Below is a small trained network, with its code and all its weights. Each question gives an input and a class and asks what happens when units are switched off, that is, made to give their printed mean instead of their output.

import numpy as np


def w(rows, s, z=0):
    codes = np.array(rows[::2]) - 128.0
    scale = np.full(codes.shape[1], s)
    scale[-1] = z or s
    return codes * scale


def norm(h):
    return h / np.sqrt((h * h).mean(-1, keepdims=True) + 1e-5)


def f(y):
    return y / 2 * (1 + np.tanh(0.7978845608 * (y + 0.044715 * y**3)))


def log_softmax(a):
    a = a - a.max(-1, keepdims=True)
    return a - np.log(np.exp(a).sum(-1, keepdims=True))


def net(x, mask):
    res = np.array(x, float).reshape(1, 3) / 4 @ E
    u = 0
    for l in range(2):
        y = f(norm(res) @ A[l][:, :-1].T + A[l][:, -1])
        res = res + np.where(mask[u : u + 11], y, B[l][:, -1]) @ B[l][:, :-1]
        u += 11
    return log_softmax(norm(res)[-1] @ U[:, :-1].T + U[:, -1])


A, B = {}, {}
E = w([
[255,151,163],'x0',
[120,130,235],'x1',
[150,44,96],'x2',
],0.008)
A[0] = w([
[79,89,34,121],'0.n0',
[133,159,242,26],'0.n1',
[197,164,37,188],'0.n2',
[20,208,8,197],'0.n3',
[118,162,108,60],'0.n4',
[161,102,110,118],'0.n5',
[125,15,163,85],'0.n6',
[114,183,143,86],'0.n7',
[129,190,223,109],'0.n8',
[164,83,227,2],'0.n9',
[74,48,132,157],'0.n10',
],0.012,0.0053)
B[0] = w([
[133,114,134,197],'0.n0',
[163,115,167,153],'0.n1',
[242,120,73,199],'0.n2',
[87,146,63,255],'0.n3',
[146,118,157,121],'0.n4',
[137,104,79,137],'0.n5',
[149,93,117,157],'0.n6',
[139,163,134,130],'0.n7',
[161,151,254,165],'0.n8',
[76,195,143,146],'0.n9',
[114,92,109,180],'0.n10',
],0.0096,0.0097)
A[1] = w([
[188,187,148,146],'1.n0',
[178,38,187,161],'1.n1',
[132,124,147,113],'1.n2',
[73,249,152,1],'1.n3',
[46,70,174,134],'1.n4',
[77,165,199,103],'1.n5',
[81,184,89,63],'1.n6',
[82,144,157,84],'1.n7',
[89,58,105,172],'1.n8',
[173,131,182,52],'1.n9',
[178,68,165,192],'1.n10',
],0.014,0.0059)
B[1] = w([
[76,183,160,221],'1.n0',
[96,103,200,250],'1.n1',
[134,162,135,121],'1.n2',
[142,254,95,148],'1.n3',
[81,208,110,210],'1.n4',
[227,144,54,185],'1.n5',
[135,144,210,164],'1.n6',
[103,114,63,130],'1.n7',
[80,85,194,255],'1.n8',
[153,197,157,161],'1.n9',
[136,93,203,248],'1.n10',
],0.0095,0.0047)
U = w([
[101,226,115,145],'0',
[157,26,162,170],'1',
[142,112,22,169],'2',
[251,131,95,110],'3',
[40,92,210,82],'4',
[156,151,134,2],'5',
[168,164,239,192],'6',
[7,101,73,142],'7',
],0.029,0.0078)

Each question gives the input, the list of numbers given to net, and the class t.
The units are the neurons (one row each of A and B). Each row of codes is followed by its name. A weight is (code - 128) times the scale printed after its matrix; where a second scale follows, it is the last column's (A, B and U).
mask holds one flag per neuron, layer by layer. A switched-off neuron (its flag False) gives its mean, the last column of its row in B, instead of its output. The means were averaged over made-up inputs and are rounded, as every weight is.
A unit's drop is (log p(t) with every unit on - log p(t) with that unit switched off) / (log p(t) with every unit on - log p(t) with every unit switched off).
The circuit of an input: a set's keep is (log p(t) with only the set's units on - log p(t) with every unit switched off) / (log p(t) with every unit on - log p(t) with every unit switched off). Starting from the 12 units with the biggest drops (on a tie, the unit counted first), units are removed one at a time, each time the one whose removal leaves the highest keep (on an exact tie, the one counted first), for as long as the keep stays at least 0.8.
circuit, biggest first: the units of the circuit, biggest drop first
k most important neurons: the k neurons with the biggest drops, biggest first
k most important neurons of layer l: the k neurons of layer l with the biggest drops, biggest first
drop of u: that unit's drop, to one decimal
input [4,-5,8], class 1: circuit, biggest first -> [0.n3]
input [0,-5,-2], class 2: circuit, biggest first -> [0.n3, 0.n2]
input [-7,5,-2], class 7: 2 most important neurons of layer 0 -> [0.n10, 0.n9]
input [-2,1,2], class 7: 2 most important neurons of layer 0 -> [0.n2, 0.n8]
input [3,-2,-2], class 3: 2 most important neurons -> [0.n2, 1.n8]
input [0,5,8], class 4: 2 most important neurons of layer 0 -> [0.n2, 0.n9]
input [-3,-5,-1], class 2: 2 most important neurons -> [0.n2, 1.n1]
input [2,-8,-7], class 2: 3 most important neurons of layer 0 -> [0.n3, 0.n2, 0.n8]
input [-7,6,-2], class 7: 2 most important neurons of layer 1 -> [1.n7, 1.n9]
input [-8,5,-6], class 0: 2 most important neurons of layer 1 -> [1.n3, 1.n5]
input [-3,3,-5], class 0: drop of 0.n2 -> 0.1
input [1,-2,-2], class 3: drop of 0.n2 -> 0.6
input [-2,-8,-7], class 2: drop of 0.n2 -> 0.3
input [-2,-4,-3], class 2: drop of 0.n5 -> 0.0
input [-3,-7,0], class 2: most important neuron -> [0.n2]
